In the rows, zero is written as 128.
Facts:
skidor: turor 546; kiklo 556
brirul: turor 273; graza nupek, kliru; kiklo 556
stagripu: turor 546; graza pitrir, paskim; kiklo 643
klidron: turor 273; graza doske; kiklo 226
gukol: turor 93; graza tenar; kiklo 643
drabren: turor 273; graza vakis, gopo; kiklo 226
flukli: turor 546; graza zelu, lufel; kiklo 871
stubril: turor 546; graza tratas; kiklo 871
redal: turor 273; kiklo 226
digar: turor 93; graza redal, daridam; kiklo 782
steskavek: turor 93; graza mudar; kiklo 643
stogril: turor 93; graza pitrir, stagripu; kiklo 556
roflis: turor 93; graza pitrir; kiklo 226
zelu: turor 546; graza pitrir, paskim; kiklo 871
tiskeker: turor 273; graza triso; kiklo 226
skires: turor 273; graza flukim, pitrir, defiklol, stagripu; kiklo 782
lufel: turor 273; kiklo 224
tiko: turor 546; kiklo 226
fletiplus: turor 546; graza kadruk, pitrir, zetru, brupla, dravim; kiklo 871
zikin: turor 546; graza gostam, skires, zelu, stagripu; kiklo 782
tratas: turor 273; graza vakis, flaplos, tenar; kiklo 871
troskis: turor 546; graza saflin; kiklo 643
zegran: turor 93; graza drivul, duplos; kiklo 871
gabok: turor 546; graza kadruk, raneplu, zire; kiklo 871
tipom: turor 93; graza pitrir, babrar; kiklo 871
skeman: turor 273; kiklo 871
dresoker: turor 546; graza dregeser; kiklo 871
doske: turor 546; graza gostam, zetru, stogril, defiklol; kiklo 226
bipin: turor 273; graza plazak; kiklo 782
laru: turor 273; graza pitrir, plazak; kiklo 556
defiklol: turor 93; graza zetru; kiklo 226
pemos: turor 273; graza britra, drivul, stagripu, tiko; kiklo 556
betrovi: turor 273; graza laru; kiklo 224
fliti: turor 93; graza fletiplus, triso; kiklo 556
rigro: turor 93; graza vakis; kiklo 782
pivi: turor 93; graza gomiga, duplos; kiklo 871
kirastel: turor 273; graza stena, stagripu; kiklo 226
bruflal: turor 273; graza vakis, pitrir; kiklo 226
begrin: turor 273; graza kadruk; kiklo 226
bedrom: turor 273; graza nupek; kiklo 782
noliban: turor 93; graza selim, plazak, paskim; kiklo 782
dida: turor 93; graza steple, paskim; kiklo 226
daridam: turor 93; graza vakis; kiklo 556
fesken: turor 546; graza skefla, gopo, parol; kiklo 643
raneplu: turor 546; graza skefla, daridam; kiklo 224
fikin: turor 546; graza fipi, gomiga; kiklo 871
drivul: turor 93; graza paskim; kiklo 226
nafle: turor 546; kiklo 224
pitrir: turor 273; kiklo 226
gidune: turor 546; graza kadruk, drumus, klela, dravim, zanuk; kiklo 224
flukim: turor 93; graza daridam; kiklo 224
britra: turor 546; graza selim, pitrir; kiklo 224
kabrem: turor 273; graza skeman, bedrom; kiklo 643
gostam: turor 273; graza pitrir; kiklo 643
kleskin: turor 273; graza laru; kiklo 556
klela: turor 93; graza pitrir, dregeser; kiklo 871
skestok: turor 546; graza klela, paskim; kiklo 871
tamunal: turor 273; graza zetru, gopo; kiklo 871
trata: turor 273; graza regur, pitrir; kiklo 556
vepel: turor 546; graza pliskis, pitrir, drivul, zadro; kiklo 782
zanuk: turor 93; graza skefla; kiklo 871
panoklik: turor 546; graza doske, nople, gibru; kiklo 556
teke: turor 546; graza skefla; kiklo 224
nobro: turor 273; graza teke, triso; kiklo 782
gibru: turor 273; graza britra, paskim; kiklo 226
vibre: turor 93; graza paskim; kiklo 556
fipi: turor 273; graza vakis, gostam, pitrir; kiklo 643
plire: turor 546; graza vakis, gostam; kiklo 226
fite: turor 273; graza gostam; kiklo 643
gistol: turor 273; graza stopleko; kiklo 643
kliru: turor 273; graza gostam; kiklo 871
grabru: turor 273; graza betrovi, roflis; kiklo 556
nupek: turor 273; graza kadruk, selim; kiklo 226
tenar: turor 273; graza pitrir; kiklo 782
pludrem: turor 546; kiklo 224
gopo: turor 273; graza pitrir; kiklo 226
grelus: turor 546; kiklo 226
regur: turor 546; graza zetru; kiklo 226
zigror: turor 546; graza skeman, zetru, laru; kiklo 226
mudar: turor 546; graza skeman, skidor, tenar; kiklo 782
trosal: turor 273; graza gostam, situm, plidror; kiklo 871
steple: turor 546; graza tenar; kiklo 226
kastan: turor 273; graza skeman, rigro, zanuk; kiklo 871
pliskis: turor 546; kiklo 556
poma: turor 273; graza vakis, betrovi, stagripu; kiklo 643
feles: turor 93; graza laru, babrar; kiklo 226
kese: turor 546; graza klapa, situm, paskim; kiklo 226
paskim: turor 273; graza pitrir; kiklo 782
dradak: turor 546; kiklo 556
gradim: turor 546; kiklo 643
sasul: turor 546; graza kadruk, zelu, laru; kiklo 226
maflir: turor 546; graza pitrir, paskim; kiklo 782
situm: turor 546; kiklo 871
mabra: turor 273; graza daridam, paskim; kiklo 871
vodam: turor 273; kiklo 643
plubral: turor 546; graza dregeser, pludrem; kiklo 871
redri: turor 273; graza vakis, tenar, kliru, stagripu; kiklo 871
kadruk: turor 273; graza pitrir; kiklo 782
flaplos: turor 273; graza vakis, lufel, plazak; kiklo 224
skefla: turor 273; kiklo 556
konis: turor 273; graza flukim, stagripu; kiklo 782
vugrir: turor 93; graza fletiplus; kiklo 643
stena: turor 93; graza skeman, dregeser, pludrem; kiklo 782
duplos: turor 93; graza tenar; kiklo 871
brupla: turor 546; kiklo 871
drimim: turor 273; graza pludrem, grelus; kiklo 871
plazak: turor 273; graza paskim; kiklo 226
parol: turor 273; kiklo 556
drumus: turor 273; graza pitrir; kiklo 556
gomiga: turor 93; graza zetru; kiklo 871
vuklus: turor 546; graza kadruk, regur, defiklol; kiklo 556
selim: turor 273; kiklo 226
pebri: turor 273; graza skefla; kiklo 782
skisko: turor 546; graza rupotrum, daridam, vodam; kiklo 556
babrar: turor 93; kiklo 871
zadro: turor 273; graza kadruk, steple; kiklo 643
rupotrum: turor 273; graza selim, pitrir; kiklo 871
nople: turor 273; graza floplis, vibre, paskim; kiklo 556
trobas: turor 546; graza kadruk, rupotrum, zadro; kiklo 782
dravim: turor 273; graza plazak; kiklo 226
klapa: turor 273; graza selim, stogril, babrar, vibre; kiklo 782
tepel: turor 546; graza plubral, klaflor; kiklo 556
zire: turor 546; graza kadruk, paskim; kiklo 643
zetru: turor 93; graza pitrir, dregeser; kiklo 224
plidror: turor 93; graza pitrir, zire; kiklo 226
triso: turor 93; kiklo 224
grepla: turor 93; graza steskavek, vodam; kiklo 556
floplis: turor 273; kiklo 871
saflin: turor 273; graza pitrir, paskim; kiklo 556
klaflor: turor 93; graza pitrir, stagripu; kiklo 226
kegu: turor 93; graza vakis, bruflal; kiklo 226
dregeser: turor 273; graza gostam, stagripu; kiklo 226
stopleko: turor 273; graza vakis, kadruk, selim; kiklo 871
skasku: turor 273; graza zetru, bruflal; kiklo 226
gresi: turor 93; graza drumus, gibru, britra; kiklo 556
vakis: turor 273; graza kadruk; kiklo 556
tradron: turor 546; graza sketrubi; kiklo 226
sketrubi: turor 273; graza vakis, skefla, gabok; kiklo 871

Known rows:
[106 105 120 110 148 131 126 125 139 101 117 134  98 112 131 110  87 119
 151  74 153 101 125 134 114 168  78 132 120 108 135 139 167 144 118 100
 148 192] : sketrubi
[146 174 162 102 161 151  82  91  92 100 142  85  99 100  86  84 120 127
 142 100  75  98 136 102 212 120 157 141 145 140  86  54 119 128 125 162
  80 119] : triso
[133 107  97 149 149 117 139 129 111  92 128 162 117 212 137 109 100  59
 117  99 120  56 159 135 141 139 196 192  99 101  94 121 140 143 112 126
  89  37] : zire
[143  97 132 133  96 101 160  89 101 139 124 131 135 171  93  96 123  71
 175 137  76  70 154 117 104 177 140 164 125 108 112  62 135 121 101 143
 105  75] : pliskis
[153  96 147 102 173 130 110  99  96 126 159 119 160 150  66  91 136 175
 150 118 102  83 165 109 139 144 160 140 115 135 125 106 107 137 141 135
  82 130] : grepla
[ 97 106 136 123  71 104 153 114 120 119 128 122 119 145  97 108 101  37
 162 114  88  92 131 105 128 157 165 173 119  99 137  65 154 118  76 139
 123 136] : brupla
[117 124 134 117 132 124 127 131 113 102 117 152 114 103 125 107  77 110
 151 100 147 111 114 116 114 161  95 129 100 121 131 130 171 170 102 119
 132 193] : drimim
[145 134 145 111 177 135 102 108 111 110 163 133 140 140  96  88 144 160
 127 120 107  83 141 120 173 131 174 135 115 138 121 113 107 122 148 144
  50 116] : vugrir
[117 104 125  86 159 106 139  96 113 185 174  73 171 144 104 105 137 209
 132 146  95 137 138 157 142 108 150 176 108 135 172 130  92 184 119 157
  70  92] : roflis
[112 128 162 155 168  96 130 105  82 159 133 158 127  75 143 107  61 147
 156  89 127 138 112 161  98 128  53 181  93  62 137 110 110 192 155 124
 126 115] : tenar
[106  67 164 162 121  97 141  90  89 112 140 172 123 151 119 140  77  85
 166 111 112  79 165 140 126 149 145 179 105  79 118  40 100 105 129 149
 133  99] : mudar
[147  77 106 100 178 110 152 160  90 120 112 115 162 152 162 107  43 161
 114 139 156  72 157 158 109 161 107 121  80 165 127 135 196 225 106 127
 123  83] : plazak
[169  96 129 127 177 121 136 142  82 107 107 146 146 141 127  86  63 136
 139 107 139  79 150 131  96 173  97 127  90 129  99 129 176 201 132 107
 111 108] : nople
[143  66 129 142 112 100 156  97 118 115 125 149 133 194 110 115 114  91
 162 121  98  80 161 131 110 174 148 170 108  99 105  86 115 117 110 126
 104  80] : skisko
[ 97  78 137 137  80 102 148 116 136  94 136 143 111 169 117 126  94  66
 153  99 107 110 137 119 128 151 174 170  97  93 132  86 133 117  84 131
 119 150] : fikin
[112 105 162 110 132 131  96 115 107  93 172 149 149 131  63 127 121 153
 148 114 129 120 130  91 166 117 196 144  86 141 140 115 108 146 109 147
  79 215] : gomiga
[135 144 146 142 100 117 126  89 114  92 109 117  72 142 133 107  97  47
 155 110  74 100 133 125 174 149 151 166 133 106  69  32 122 115  94 155
 107  73] : nafle
[113 105 146 122 131 116 131 128 133  97 119 146 109 104 136 111  77 132
 150  97 149 126 113 133 113 169  84 120  99 115 130 125 159 154 112 108
 124 206] : kliru
[136  63 132  78 189 120 139 153  88 125 159  74 187 172 106 104  87 197
 101 134 119  66 183 139 163 125 192 128  95 171 147 106 152 182 121 146
  87  87] : drivul

Rows:
No name comes twice in this set of rows, the named rows included.
[130  64 112 131  81  90 149  83 120 122 140 175 147 204 132 168 114 120
 163 186 137  96 154 148 124 156 168 161  78 154 126 103 102 148  70 173
  98  96]	regur
[105 143 125 122 134 110 130 129 116 137 124 130 112 100 125  97  81 111
 150  88 131 145  96 131 105 134  92 174  95  91 147 158 156 203 103 109
 124 166]	rupotrum
[145  84 112 100 169 111 146 143  94 130 113 123 160 146 157 113  55 162
 120 147 159  77 151 160 112 165 100 119  91 165 130 136 185 217 106 134
 122  90]	gibru
[103 133 156  83 137 134 114 119 102 129 163  87 144 103  52  79 124 122
 149 101  89  95 133  86 163 132 171 144 128 129 156  85 149 130 110 145
 101 178]	babrar
[122 113 167 154 189  97 141 147  54 143 129 141 142  89 150  96  20 140
 133  74 126 124 128 160 104 114  88 186  72  65 130 105 142 231 155 114
 123  84]	paskim
[118 114 166 158 168 107 124 107  75 137 132 173 125  84 139 120  54 148
 160  98 141 125 121 154 106 137  59 157  90  84 126  97 119 181 151 130
 127 130]	skires
[127  89 123  76 163 125 123  95 104 144 167 103 174 158  88 121 136 195
 138 157 122  84 160 135 156 135 165 136 113 173 154 117 116 150 109 165
  90 119]	feles
[141  80 110 146 121 108 140  84 110 115 128 173 127 204  98 126 125  82
 165 118 114  76 163 121 113 160 165 194  98  99 103 111 104 135  98 134
 114  82]	vuklus
[137 142 123 137 172 111 126 110 143 126 125 146  98 117 172  90 111 153
 132 101 134 126 107 169 111 163  54 136 120  98 119 145 129 149 154 104
  84 105]	fipi
[135 129 125 150 122 121 112  86 122  72 114 142  61 176 140 132 102  62
 144  88 100 103 141 133 179 133 170 191 110 100  61  78 105 127  96 147
 110  82]	gidune
[119 118 140 126 126 120 115 125 111  95 121 174 115 111 120 122  74 120
 159 108 158 122 109 118 118 156 104 135  83 126 124 143 154 179 100 122
 118 205]	tamunal
[141  85 132  92 145 125 109  85 100 130 172 142 175 162  85 147 138 208
 148 180 142  99 152 130 161 133 177 133  91 188 144 125  92 163 100 178
  74 140]	defiklol
[133  95 142 158 120  81 164 141 130 114 132 125 124 181 169  88  89 100
 114 111  79 122 134 159 125 133 167 176  89  80 114  88 121 143 131 118
  48  39]	stagripu
[131 136 137 156 110 101 124  93 125 101 118 116  68 159 152 111  96  75
 143  89  77 143 121 146 170 119 159 206 102  76  76  70  94 146 103 143
  90  63]	britra
[132  75 129  75 182 125 133 131  92 132 160  84 183 168 101 108 104 195
 112 143 120  73 176 139 158 131 183 133 104 171 150 110 142 173 117 153
  90  95]	dida

The same objects again, as new rows of numbers:
Known rows:
[ 78 146 136 114 130  97 156 118 141 206 141 112 125 134 127 119 154 176
 138 106 138  72 110 140 135 164 125 113  82 145 114 104 148 131 119 127] : situm
[147 162 157 134 125 144 140 105 151 109 140 110 127 147 144 122 135 139
 140 144 128  73 123 150 131 131 138 154 176 133 167 135 129 121 152 141] : feles
[172 164 164  98 115 131 132 102 137 146 145 106 133 153 131 128 150 152
 139 135 128  37 101 146 105 149 139 119 139 141 136 115 134 122 153 145] : babrar
[ 75 156 117 131 135 104 164 143 155 181 126 114 131 128 122 119 133 158
 144 115 135 111 126 143 145 140 122 111  93 125 151 114 144 132 126 127] : mudar
[ 21 146 120 157 136 118 158 115 155 168 139 114 107 134 141 116 136 161
 129 119 134 128 118 138 170 133 118 114 119 134 132 124 152 129 115 123] : plire
[154 122 134 122 136 100 112 142 112 139 106 145 111 131 102 135 118 105
 123 154 134 142 139 133 126 104 105  99 101 129  88 131 140 126 129 134] : grabru
[ 98  92 134 151 144 119 111 121 123 113 118 141  89 146 131 131 116 102
 104 160 141 178 141 132 151 100 117 111 139 144  75 149 145 121 122 128] : flaplos
[ 74 147 120 137 132  98 158 142 148 181 123 112 134 124 131 123 129 156
 150 108 128 101 124 139 148 134 120 124 102 118 172 108 138 130 126 124] : vepel
[110 103 120 150 144 116 119 123 135 110 111 145 103 135 123 135 116 100
 112 158 141 147 150 129 150 101 122 133 139 148  89 151 142 122 120 128] : kirastel
[ 92 166 135 121 129  94 156 141 134 197 130 115 128 122 116 115 142 170
 147 110 130 115 119 144 140 147 106 103  74 115 137 107 144 135 125 131] : dradak
[149 156 146 126 125 129 138 133 145 118 141 112 125 148 144 123 122 128
 139 132 130  76  98 149 113 132 139 111 155 117 192 127 123 123 166 146] : noliban
[163 145 134 111 125 145 127  93 144 132 153 106 133 148 122 133 148 144
 144 127 134  60 100 159 111 134 135 136 157 129 180 118 139 117 152 139] : gukol
[ 68 151 131 114 125  95 156 116 141 200 144 113 126 129 125 121 154 180
 136 108 137  62 111 138 138 160 123 111  80 147 116 108 150 132 119 128] : plubral
[160 111 135 127 128  95 106 136 108 141  98 142 120 125 107 140 121 106
 129 149 125 127 142 128 130  99 103 115 105 120 107 128 133 125 125 131] : trata
[157  96 130 132 132  89 103 145 106 138 108 139 112 125 120 136 115 103
 124 133 131 134 125 126 125 109 109 110  96 112 118 131 129 126 127 132] : saflin
[ 78 120 129 125 126  86 144 118 132 203 143 104 126 128 145 122 148 175
 141  85 134  57  94 133 134 161 128 124  83 128 147 103 137 129 119 126] : zelu
[102  95 123 161 139 120 109 116 128 118 107 139 104 139 133 140 113  93
 114 154 131 151 144 124 158  88 116 130 153 135 103 141 141 118 116 123] : bruflal
[170 110 135 127 127  95 105 137 108 143  95 136 127 123 108 142 120 107
 135 145 119 126 143 125 133  95 105 122 104 112 114 126 131 124 121 128] : drumus
[179 179 164 108 114 128 132 124 130 133 138 110 130 143 122 123 136 143
 143 140 119  79 105 149 110 134 122 108 129 111 158 121 128 127 157 149] : gresi

Rows:
No name comes twice in this set of rows, the named rows included.
[180 156 163 104 107 128 129  97 133 146 139 100 140 149 136 133 148 153
 146 127 118  26 101 141 111 141 137 135 142 129 154 112 128 120 147 142]	tipom
[ 45 133 121 153 143 105 160 128 151 166 143 115 111 127 151 113 134 161
 137 104 143 110 119 142 159 151 125 141 114 132 153 128 140 131 123 126]	kese
[101  78 117 159 155 106 114 135 127 107 125 146  89 137 145 129 108  94
 107 136 154 142 128 131 141 119 126 130 139 141 112 155 133 124 132 131]	plazak
[110  97 125 151 151 113 117 127 130 113 115 148 100 137 133 133 114  95
 114 156 147 140 148 133 145 107 120 139 147 148  97 150 141 121 126 129]	dravim
[154 151 156 139 118 140 134  99 145 111 134 103 136 143 149 128 133 138
 147 136 118  64 121 143 136 123 136 168 179 121 185 128 122 118 148 138]	plidror
[117 120 148 134 142 108  98 138 102 150 111 152  97 145 121 134 110  88
 109 157 132 156 124 136 124  97  92  71 132 125  94 115 146 120 138 131]	vakis
[ 98 102 122 155 147 122 114 120 131 116 112 146  96 142 130 134 114  94
 109 159 141 160 146 130 150  96 117 118 152 145  91 145 146 119 121 127]	drabren
[133 113 118 131 143 107 119 145 131 128 103 148 115 135 112 137 108  92
 120 158 139 141 147 134 130 101 120 109 124 139 107 137 140 123 132 131]	nobro
[131 107 130 116 134 102 112 118 119 147 117 143 110 140 112 140 131 114
 111 151 142 104 131 126 124 121 121 100 107 158  66 131 147 123 122 131]	trosal
[ 40 147 125 149 136 104 164 119 154 163 138 120 121 121 140 117 140 164
 140 121 137  92 133 143 164 140 116 157 122 143 148 123 144 130 123 126]	zigror

The same objects again, as new rows of numbers:
Known rows:
[113  91 118  84  73  85 132 136  92 123 157  84 148 113 109 125 105  99
 171 116 185 138 175  55 120 101 152 131] : stogril
[ 91  91 112 116  75  59 160 137 112 125 148  70 127 113 102 149 108 104
 132 158 112 127 144  54 120 103 133 104] : doske
[ 95  97 118  81  71  68 125 136 108 120 184  70 146 112  98 123 106 104
 172 114 145 132 172  58 121  99 192 132] : zetru
[ 93 145 119  83 113  59 114 143 102 134 156  69 126 181 149 134 120 142
 142 110 109 116 145 115 159  99 127 111] : skasku
[ 94 113 115  83  86  58 110 136 126 122 161  86 125 169 114 121 112 107
 134 112 121 117 154 104 166 140 127 103] : fipi
[126  95 119 128  69  70 165 141 137 123 148  98 131 115 150 121 106 104
 133 115 136 138 139  54 124 121 116 102] : tepel
[ 94 129 122  84  68  58 189 136  92 136 155  72 131 126 107 122 110 100
 199 112 108 121 154  70 121  99 169 149] : kegu
[ 93  95 115 107  70  58 163 137 144 124 149  94 135 123 120 151 120 100
 132 134 112 123 150  67 130 149 118 101] : fesken
[ 95 143 119  82 113  60 113 142 100 135 156  70 126 185 151 136 122 143
 143 113 108 116 144 118 159 100 125 111] : begrin
[ 94 107 115  83  85  62 108 143 130 120 153  92 124 199 153 124 122 121
 144 109 132 116 147 115 174 138 123 106] : gistol
[127  95 119  82  87  78 111 142 103 122 162 114 124 139 150 121 106 125
 131 113 153 124 160  89 146 109 116 100] : drumus
[100  89 146  83  73  97 143 137  89 122 168  85 157 114 101 124 106 101
 172 116 185 153 169  55 120 114 129 117] : daridam
[ 97 139 189  82  72  66 225 142  91 144 183  71 141 191 101 146 106 136
 206 131 113 179 144  60 129 112 118 113] : digar
[ 98 158 203  82  75  89 109 144  90 137 239  71 125 229 105 235 106 180
 137 170 110 215 144  75 163 152 119 103] : redal
[ 93  93 113 121  73  62 185 135 116 133 148  70 127 118 121 155 114 110
 131 144 111 120 142  58 120 103 128 105] : sasul
[ 95 155 124  83  99  58 120 139  92 129 152  69 126 185 152 136 116 157
 145 111 108 117 143 113 160 100 116 108] : konis
[119 122 127  92 106 102 112 139  91 128 199  71 124 115 116 121 106 107
 131 109 108 121 147  86 121 100 123 100] : skeman
[ 93 109 125  88  85  59 107 140 126 122 153  87 126 191 145 122 111 110
 138 110 121 116 143 122 175 151 125 103] : kabrem
[ 97 103 170 137 105 105 154 140 165 124 178  74 127 115 103 132 109 104
 136 115 113 192 142  59 146 100 146 100] : grelus

Rows:
No name comes twice in this set of rows, the named rows included.
[ 93  98 124  83  69  70 130 138 103 123 190  70 150 114 101 124 107 104
 173 117 145 142 170  57 121 104 180 122]	flukim
[ 92 124 171 111  77  59 111 137  92 122 166  79 124 149 100 120 106 102
 131 111 108 117 142 149 152 220 125 100]	vodam
[155  95 145 158  70  98 108 136  91 121 150  97 147 119 101 121 108 102
 132 122 108 117 140  66 122 202 122 101]	skidor
[106  91 192 114  72  82 143 143  93 143 148  83 160 116 113 124 108  99
 177 112 159 118 141 115 120 180 138 105]	grepla
[105  99 174  85  97  97 117 140  98 123 224  71 150 118 101 122 120 104
 136 112 109 135 222 126 120 100 164 158]	triso
[118  92 159  84  69  79 173 136  91 125 163 114 152 115 174 123 112 105
 156 112 158 125 194 105 123 100 126 153]	fliti

